Below is a small trained network, with its code and all its weights. Each question gives an input and a class and asks what happens when units are switched off, that is, made to give their printed mean instead of their output.

import numpy as np


def w(rows, s, z=0):
    codes = np.array(rows[::2]) - 128.0
    scale = np.full(codes.shape[1], s)
    scale[-1] = z or s
    return codes * scale


def f(y):
    return np.maximum(y, 0)


def log_softmax(a):
    a = a - a.max(-1, keepdims=True)
    return a - np.log(np.exp(a).sum(-1, keepdims=True))


def net(x, mask):
    res = np.array(x, float).reshape(1, 3) / 4 @ E
    y = f(res @ A[0][:, :-1].T + A[0][:, -1])
    res = res + np.where(mask, y, B[0][:, -1]) @ B[0][:, :-1]
    return log_softmax(res[-1] @ U[:, :-1].T + U[:, -1])


A, B = {}, {}
E = w([
[1,20,159,162,184,63,127,238],'x0',
[78,141,68,36,193,54,251,91],'x1',
[206,203,209,199,194,63,190,151],'x2',
],0.0081)
A[0] = w([
[133,140,134,232,59,186,93,147,99],'neuron 0',
[148,158,136,84,149,146,99,112,250],'neuron 1',
[26,69,170,125,132,82,109,200,90],'neuron 2',
[87,166,114,91,159,143,177,132,220],'neuron 3',
[64,81,82,48,102,169,97,65,112],'neuron 4',
[100,119,72,55,200,109,198,91,66],'neuron 5',
[74,52,62,101,76,181,106,102,117],'neuron 6',
[109,173,89,30,184,83,193,77,54],'neuron 7',
[170,140,106,121,108,199,139,1,134],'neuron 8',
[111,149,133,47,168,82,193,90,157],'neuron 9',
[96,96,50,48,77,191,90,157,102],'neuron 10',
[168,201,198,204,212,111,174,166,80],'neuron 11',
[180,199,216,194,162,100,191,139,132],'neuron 12',
[140,129,187,136,139,193,56,156,247],'neuron 13',
[79,58,50,68,72,160,56,89,107],'neuron 14',
[86,4,147,156,193,72,130,228,107],'neuron 15',
[114,90,66,85,111,165,107,142,74],'neuron 16',
[56,153,76,54,172,66,188,74,132],'neuron 17',
[127,122,206,153,156,180,27,110,81],'neuron 18',
[141,111,182,189,88,157,52,158,67],'neuron 19',
[165,113,171,186,66,196,85,198,88],'neuron 20',
[137,128,175,144,116,186,95,143,94],'neuron 21',
[158,104,107,78,203,100,182,135,85],'neuron 22',
[244,217,98,70,57,178,146,14,86],'neuron 23',
[202,163,173,205,183,29,182,147,84],'neuron 24',
[172,124,169,223,80,208,86,161,73],'neuron 25',
],0.0092,0.012)
B[0] = w([
[100,140,95,187,62,172,124,159,177],'neuron 0',
[181,46,147,71,89,72,161,160,227],'neuron 1',
[40,76,174,141,152,67,63,53,204],'neuron 2',
[208,61,109,159,80,116,149,182,214],'neuron 3',
[146,179,184,101,147,171,165,127,187],'neuron 4',
[101,181,58,218,52,193,95,154,181],'neuron 5',
[176,191,213,98,172,158,164,118,190],'neuron 6',
[75,165,56,237,64,194,82,162,187],'neuron 7',
[81,68,188,149,136,67,96,93,211],'neuron 8',
[129,109,94,189,69,136,157,155,210],'neuron 9',
[150,199,211,100,190,175,171,116,184],'neuron 10',
[106,211,199,37,208,218,175,77,192],'neuron 11',
[135,148,207,86,165,154,181,117,213],'neuron 12',
[189,43,85,134,81,112,185,219,233],'neuron 13',
[144,193,192,50,185,197,189,114,198],'neuron 14',
[52,56,182,161,147,35,32,44,229],'neuron 15',
[93,190,175,135,126,160,144,111,152],'neuron 16',
[123,119,46,179,62,167,147,166,215],'neuron 17',
[103,160,94,209,107,164,137,146,164],'neuron 18',
[74,180,49,229,57,181,118,140,169],'neuron 19',
[117,172,75,182,79,146,112,157,181],'neuron 20',
[120,156,69,185,142,155,124,127,152],'neuron 21',
[74,164,93,188,78,173,128,152,164],'neuron 22',
[17,50,175,177,158,35,1,23,251],'neuron 23',
[126,203,203,88,158,185,176,104,199],'neuron 24',
[96,151,84,203,75,176,133,118,182],'neuron 25',
],0.0081,0.015)
U = w([
[80,67,161,159,133,61,39,34,99],'0',
[122,150,50,191,70,170,142,174,101],'1',
[147,206,197,97,161,174,191,101,121],'2',
[222,2,117,109,96,62,189,219,245],'3',
[146,138,71,90,151,119,95,139,113],'4',
[163,123,94,128,172,130,116,116,111],'5',
[136,173,99,100,147,107,94,147,116],'6',
],0.014,0.012)

Each question gives the input, the list of numbers given to net, and the class t.
The units are the neurons (one row each of A and B). Each row of codes is followed by its name. A weight is (code - 128) times the scale printed after its matrix; where a second scale follows, it is the last column's (A, B and U).
mask holds one flag per neuron, in row order. A switched-off neuron (its flag False) gives its mean, the last column of its row in B, instead of its output. The means were averaged over made-up inputs and are rounded, as every weight is.
A unit's drop is (log p(t) with every unit on - log p(t) with that unit switched off) / (log p(t) with every unit on - log p(t) with every unit switched off).
The circuit of an input: a set's keep is (log p(t) with only the set's units on - log p(t) with every unit switched off) / (log p(t) with every unit on - log p(t) with every unit switched off). Starting from the 12 units with the biggest drops (on a tie, the unit counted first), units are removed one at a time, each time the one whose removal leaves the highest keep (on an exact tie, the one counted first), for as long as the keep stays at least 0.8.
units of the circuit, in order: the units of the circuit, biggest drop first
unit that matters most: the unit with the biggest drop
k most important neurons: the k neurons with the biggest drops, biggest first
drop when u is switched off: that unit's drop, to one decimal
input [-7,0,7], class 0: 3 most important neurons : [neuron 23; neuron 8; neuron 14]
input [-3,-5,-6], class 2: 3 most important neurons : [neuron 14; neuron 10; neuron 6]
input [3,5,2], class 1: units of the circuit, in order : [neuron 23]
input [6,7,3], class 1: 3 most important neurons : [neuron 23; neuron 17; neuron 5]
input [-2,3,4], class 2: 4 most important neurons : [neuron 13; neuron 24; neuron 11; neuron 12]
input [-1,0,4], class 2: 2 most important neurons : [neuron 11; neuron 24]
input [-4,7,-8], class 2: 2 most important neurons : [neuron 14; neuron 10]
input [4,0,5], class 2: 3 most important neurons : [neuron 23; neuron 11; neuron 24]
input [3,-6,7], class 2: 3 most important neurons : [neuron 11; neuron 12; neuron 24]
input [-7,-4,7], class 0: 2 most important neurons : [neuron 23; neuron 8]
input [-8,-3,4], class 0: drop when neuron 23 is switched off : 1.0
input [-8,-4,5], class 0: drop when neuron 23 is switched off : 4.8
input [-6,1,5], class 0: drop when neuron 23 is switched off : 6.5
input [-1,3,-3], class 3: drop when neuron 25 is switched off : 0.1
input [-2,4,-2], class 1: unit that matters most : neuron 13
